[128 = 0]
[132  90 136 118 151 131 118 153 125 117 119 117 119  90 127 129 106  97
 125 152 139 121 131 209 133 160 126] => <90> > <270>
[132 129 135 133 100 126 134 102 131 103 191 135 130 140 150 124 114 134
  90 156 150 135 114 200 111 154 137] => <86> > <283>
[132 149 139 129 122 138 134 129 131 125 123 124 125 104 141 122 114 133
 140 145 102 150 113 214 131 158 131] => <90> > <288>
[101 148 116 106 124 135 125  95 130 122 140 117 138 128 137 158 133 143
 114 141 154 130  83 141 100 144 141] => <87> > <291>
[116 170 126 129 115 126 128  91 125 119 123 123 135 117 112 131 134 129
 113 155 119 144  90 162 111 136 116] => <87> > <272>
[123 162 136 130 127 130 127 108 125 126 130 126 127  66 129 132 121 117
 109 152 144 134 103 177 112 134 131] => <87> > <293>
[120 165 125 125 102 123 141  96 121 132 122 106 141 127 135 135 138 137
 117 139 108 152 119 177  95 115 123] => <87> > <291>
[152 174 153 117 101 144 121 136 125 120 117 113 132  99 118 123 120 140
  90 137  91 165 129 252 114 141 127] => <86> > <285>
[129 147 125 114 118 135 124 107 133 129 115 122 137 107 114 132 162 146
 111 137 146 130  85 158  93 119 124] => <87> > <291>
[130 140 131 126 115 140 128 103 121 130 126 101 118 116 131 135 108 118
 120 115 110 159 108 196 123 164 126] => <90> > <288>
[127 115 124 136 145 123 119 109 127 118 117 140 132 103 143 130  42 101
 146 124 147 124  73 144 142 131 123] => <90> > <273>
[121 141 129 129 111 122 127 131 133 122 131 115 121 116 129 122 117  99
 139 133 146 135  83 156 121 156 112] => <90> > <273>
[115 150 117 119 117 134 127  99 130 130 145 126 133 121 127 134 153 152
 120 145 165 114  76 170  94 125 136] => <87> > <291>
[101 169 123 122 106 131 139  82 128 133 139 121 131 125 117 129 132 138
 120  97 114 142  94 155 101 121 138] => <87> > <272>
[110 127 133 123 119 141 144 110 156 124 121 158 136 118 144 114 129 131
  99 148 232 106 115 125 153  99 126] => <86> > <283>
[119  90 116 110 119 123 129  82 127 110 154 144 142 142 145 126 122 112
 131 117 207  92  92  87 127 140 122] => <86> > <285>
[118 109 119 136  90 126 114 119 131 107 129 133 121 107 152 127 112  80
 109 116 162 126  36 197 133 178 123] => <90> > <273>
[133 130 130 133 102 130 127 154 123 114 124 128 117  93 145 122 148 124
 132 133 127 132 136 170 142 139 142] => <90> > <273>
[129 148 136 136 101 142 115 104 122 143 141 133 117 115 134 125 123 109
 117 138 118 138 123 203 124 109 134] => <90> > <273>
[128 179 141 131 109 132 137 138 121 119 138 100 133 107 118 115 122 151
  86 166 104 132 143 214 119 131 131] => <86> > <283>
[140 127 147 120 100 128 129 109 134 126 130 119 127 123 128 126 128 111
 134 147 130 145  75 177 136 151 129] => <87> > <293>
[130 135 135 113 116 138 121 115 171 112 121 116 129 107 147 132 111  95
 105 144 183 137  87 221 124 158 130] => <90> > <270>
[117 103 118 106 110 124 133 106 130 121 133 144 130 134 144  94 144 130
 120 140 179 109 102  98 127 134 130] => <86> > <279>
[118 142 109 138  99 144 127 114 120 123 118 128 130  98 124 137 148 133
 110 146 134 147 134 148 114 127 136] => <86> > <285>
[129 154 132 124 117 134 130 112 124 121 126 129 132  74 126 127 143 149
 104 134 136 134  63 232 108 155 124] => <86> > <285>
[135 135 127 110 131 133 121 109 118 136 122 117 130 106 113 127 125 132
 131 147 153 133 108 196  89 142 129] => <87> > <293>
[115 149 142 125 130 134 113 161 129 126 115 123 116 110 137 133 121  99
 116 161  60 138 102 189 118 149 124] => <90> > <270>
[139 186 143 120  95 155 129 132 130 134 119 103 124  80 109 136 146 159
 101 162  65 165 120 244 105 141 135] => <87> > <293>
[124 145 125 133 109 126 131  94 128 118 118 118 125 101 131 129 156 138
  69 138 132 144 125 190 117 135 137] => <86> > <283>
[135 152 133 135 113 135 125 137 116 123 132 136 140 118 126 142 123 155
 121 145 127 147 135 235 122 117 135] => <87> > <293>
[130 148 136 131 131 115 142 107 142 131 125 122 147 111 103 133 138 154
 141 132 128 138 153 177 117 125 132] => <87> > <272>

[129 135 121 132 127 121 117 127  87 148 123 131 142 141 115 138 163 121
 142 113 151 129 130 115 134 145 180] => <33> > (20)
[138 137 126 132 126 116 112 121 115 148 129 132 137 140 120 142 134 120
 123 126 157 127 119 124 134 142 156] => <35> > (21)
[139 130 112 139 121 113 104 106  95 155 131 133 134 155 125 153 136 120
 140 111 171 129 162 125 133 131 153] => <35> > (22)
[141 138 123 134 124 116 119 113 117 133 124 136 126 139 119 140 130 123
 149 126 156 126 149 109 133 127 162] => <35> > (22)
[129 127 120 151 128 126 124 102  92 185 125 126 159 136 141 137 153 128
 114 115 154 125 109 140 136 138 152] => <33> > (20)
[128 124 119 139 126 131 120 111  96 180 124 137 136 149 141 127 139 130
 113 123 150 128 114 117 127 135 177] => <33> > (13)
[131 125 118 138 125 122 128 107  89 198 127 126 141 136 146 128 145 126
 118 127 158 121 141 109 125 134 171] => <33> > (13)
[129 122 122 134 130 123 132 121 100 173 127 129 140 137 143 135 141 128
 122 120 148 125 145 110 129 139 160] => <33> > (13)
[142 130 121 138 124 113 118 106  99 166 130 135 146 154 125 150 130 125
 124 117 164 131 151 120 127 155 154] => <35> > (22)
[137 126 124 140 126 131 127 109 116 168 142 126 129 132 135 134 118 120
 123 132 150 122 164  96 122 125 143] => <35> > (22)
[134 124 120 132 121 121 116 101 116 163 127 134 145 143 130 140 127 123
 119 132 151 122 110 128 134 121 166] => <35> > (22)
[140 120 128 133 123 121 125 154 116 168 130 124 145 140 134 130 131 121
 121 121 157 125 133 101 129 132 164] => <35> > (21)
[137 115 123 130 128 140 134 105 130 185 134 120 143 139 153 128 108 124
 105 142 149 117 129  93 120 113 155] => <35> > (22)
[134 163 115 141 118  90  78 134  61  65 111 142 109 162  80 171 183 126
 164  91 175 148 155 159 151 167 181] => <33> > (13)
[136 117 124 128 128 138 126 117 121 174 132 130 152 133 132 140 123 125
 112 133 162 114 122  93 124 123 149] => <35> > (21)
[127 121 125 157 130 136 147 111 103 201 138 123 152 118 151 136 121 128
  97 130 138 117 133  90 120 116 156] => <33> > (20)
[131 130 116 139 124 114 107 112  87 151 123 131 134 154 123 146 147 126
 132 113 166 127 131 134 137 140 180] => <33> > (13)
[128 124 123 142 132 125 130 108  92 178 127 136 144 127 134 129 139 127
 120 128 151 124 127 118 131 130 148] => <33> > (20)
[136 130 121 143 121 118 119 116  85 174 120 129 147 142 128 140 159 127
 124 108 158 126 119 129 142 139 180] => <33> > (20)
[132 119 122 132 126 122 130 110 113 190 122 126 167 140 143 135 126 128
 112 124 154 121 102 120 134 123 161] => <35> > (21)
[134 130 128 125 128 111 127 119  95 140 121 135 143 142 114 159 143 116
 134 120 167 130 135 114 143 138 159] => <35> > (21)
[143 125 122 131 128 120 120 109 117 146 137 133 134 139 118 145 121 123
 118 124 152 127 139 123 132 124 143] => <35> > (22)
[129 135 122 150 120 123 109 117  84 171 127 132 142 136 121 145 156 121
 125 114 163 127 142 123 134 146 159] => <33> > (20)
[142 126 121 137 127 120 116 104 113 164 131 130 137 144 129 148 120 121
 118 122 157 127 144 110 128 128 146] => <35> > (22)
[140 130 121 136 126 130 108 107 107 153 131 134 133 141 120 139 122 123
 120 126 160 125 156 106 128 130 144] => <35> > (22)
[139 125 123 139 129 121 113 104 103 155 134 134 137 144 131 149 121 120
 117 123 166 124 147 116 128 127 139] => <35> > (22)
[139 131 121 135 124 113 100 112 103 135 133 133 132 147 121 157 127 120
 128 115 168 127 151 128 136 135 151] => <35> > (22)
